Below are the code and all the weights of a small trained network. Each question names an input and a class and asks about switching units off, where a switched-off unit gives its printed mean instead of its output.

import numpy as np


def w(rows, s, z=0):
    codes = np.array(rows[::2]) - 128.0
    scale = np.full(codes.shape[1], s)
    scale[-1] = z or s
    return codes * scale


def norm(h):
    return h / np.sqrt((h * h).mean(-1, keepdims=True) + 1e-5)


def f(y):
    return np.maximum(y, 0)


def log_softmax(a):
    a = a - a.max(-1, keepdims=True)
    return a - np.log(np.exp(a).sum(-1, keepdims=True))


def net(x, mask):
    res = np.array(x, float).reshape(1, 2) / 4 @ E
    u = 0
    for l in range(2):
        y = f(norm(res) @ A[l][:, :-1].T + A[l][:, -1])
        res = res + np.where(mask[u : u + 11], y, B[l][:, -1]) @ B[l][:, :-1]
        u += 11
    return log_softmax(norm(res)[-1] @ U[:, :-1].T + U[:, -1])


A, B = {}, {}
E = w([
[200,161,109,139,147,126,88,131,81],'x0',
[143,159,101,168,4,116,110,51,176],'x1',
],0.0043)
A[0] = w([
[14,61,150,91,110,127,163,154,173,45],'0.n0',
[114,134,112,159,56,114,138,32,176,77],'0.n1',
[57,80,183,146,93,144,194,173,131,24],'0.n2',
[124,159,90,152,161,16,85,133,80,85],'0.n3',
[126,163,117,159,13,103,78,111,168,59],'0.n4',
[179,129,94,162,91,67,123,81,154,80],'0.n5',
[134,181,97,125,54,117,42,88,140,130],'0.n6',
[3,53,193,112,138,152,192,136,113,6],'0.n7',
[123,201,84,181,101,150,106,143,118,111],'0.n8',
[153,111,169,113,173,126,104,124,96,122],'0.n9',
[173,29,157,114,166,123,83,202,140,114],'0.n10',
],0.0037,0.0014)
B[0] = w([
[205,154,76,122,199,98,91,189,146,222],'0.n0',
[83,144,154,152,72,128,148,45,4,252],'0.n1',
[124,79,140,106,200,136,100,188,167,191],'0.n2',
[127,129,136,70,165,192,151,118,149,168],'0.n3',
[68,194,120,133,148,156,156,102,85,252],'0.n4',
[119,108,193,103,120,124,154,142,132,209],'0.n5',
[82,79,190,131,89,96,159,186,109,243],'0.n6',
[159,100,140,151,145,100,46,146,181,230],'0.n7',
[114,68,159,139,148,125,131,148,144,182],'0.n8',
[162,168,119,157,87,183,106,116,154,185],'0.n9',
[101,173,124,169,95,106,118,65,123,207],'0.n10',
],0.0046,0.0039)
A[1] = w([
[50,120,107,118,29,127,157,70,81,65],'1.n0',
[106,108,108,134,55,94,156,109,109,45],'1.n1',
[170,116,139,109,42,151,153,151,89,113],'1.n2',
[51,152,96,102,23,127,144,125,93,53],'1.n3',
[193,106,107,138,109,134,102,145,129,111],'1.n4',
[143,147,49,114,195,159,164,105,140,83],'1.n5',
[143,100,166,75,144,131,159,195,109,2],'1.n6',
[186,114,133,109,168,133,153,224,103,133],'1.n7',
[94,141,148,136,56,98,159,98,159,229],'1.n8',
[145,125,94,117,174,78,93,153,254,30],'1.n9',
[107,67,91,129,175,131,129,106,204,35],'1.n10',
],0.0052,0.00077)
B[1] = w([
[50,112,143,80,137,39,183,145,81,253],'1.n0',
[79,151,168,131,145,74,180,149,57,191],'1.n1',
[133,86,68,126,235,122,134,94,197,177],'1.n2',
[111,147,167,193,120,85,160,143,73,226],'1.n3',
[26,124,179,140,193,116,179,136,171,149],'1.n4',
[117,192,55,55,83,141,58,161,94,162],'1.n5',
[178,179,108,161,97,121,148,58,166,165],'1.n6',
[111,88,124,143,4,145,152,89,150,215],'1.n7',
[78,175,139,114,167,87,176,151,44,206],'1.n8',
[108,59,90,84,154,28,54,208,226,203],'1.n9',
[155,121,118,109,120,113,98,190,148,166],'1.n10',
],0.0042,0.0058)
U = w([
[38,145,170,141,110,31,234,121,30,172],'0',
[132,59,95,100,164,63,56,235,255,177],'1',
[182,214,76,92,114,254,78,143,52,137],'2',
[194,74,143,175,101,180,207,27,234,2],'3',
],0.0092,0.0021)

Each question gives the input, the list of numbers given to net, and the class t.
The units are the neurons (one row each of A and B). Each row of codes is followed by its name. A weight is (code - 128) times the scale printed after its matrix; where a second scale follows, it is the last column's (A, B and U).
mask holds one flag per neuron, layer by layer. A switched-off neuron (its flag False) gives its mean, the last column of its row in B, instead of its output. The means were averaged over made-up inputs and are rounded, as every weight is.
A unit's drop is (log p(t) with every unit on - log p(t) with that unit switched off) / (log p(t) with every unit on - log p(t) with every unit switched off).
most important unit: the unit with the biggest drop
k most important neurons: the k neurons with the biggest drops, biggest first
top k neurons in layer l: the k neurons of layer l with the biggest drops, biggest first
drop of u: that unit's drop, to one decimal
input [8,0], class 3: top 2 neurons in layer 0	[0.n4; 0.n1]
input [7,2], class 3: 3 most important neurons	[0.n1; 0.n10; 0.n3]
input [7,0], class 3: top 2 neurons in layer 0	[0.n4; 0.n1]
input [4,1], class 3: 4 most important neurons	[0.n1; 0.n10; 0.n3; 1.n0]
input [4,-1], class 2: most important unit	0.n6
input [1,-4], class 2: top 2 neurons in layer 1	[1.n0; 1.n9]
input [1,0], class 3: 3 most important neurons	[0.n1; 0.n4; 0.n7]
input [0,-1], class 1: top 2 neurons in layer 0	[0.n1; 0.n4]
input [1,-8], class 2: top 3 neurons in layer 0	[0.n6; 0.n0; 0.n2]
input [-3,-3], class 1: drop of 1.n4	0.0
input [3,-6], class 2: drop of 1.n0	0.1
input [8,1], class 3: drop of 1.n0	0.1
input [-1,-7], class 1: drop of 0.n1	0.9
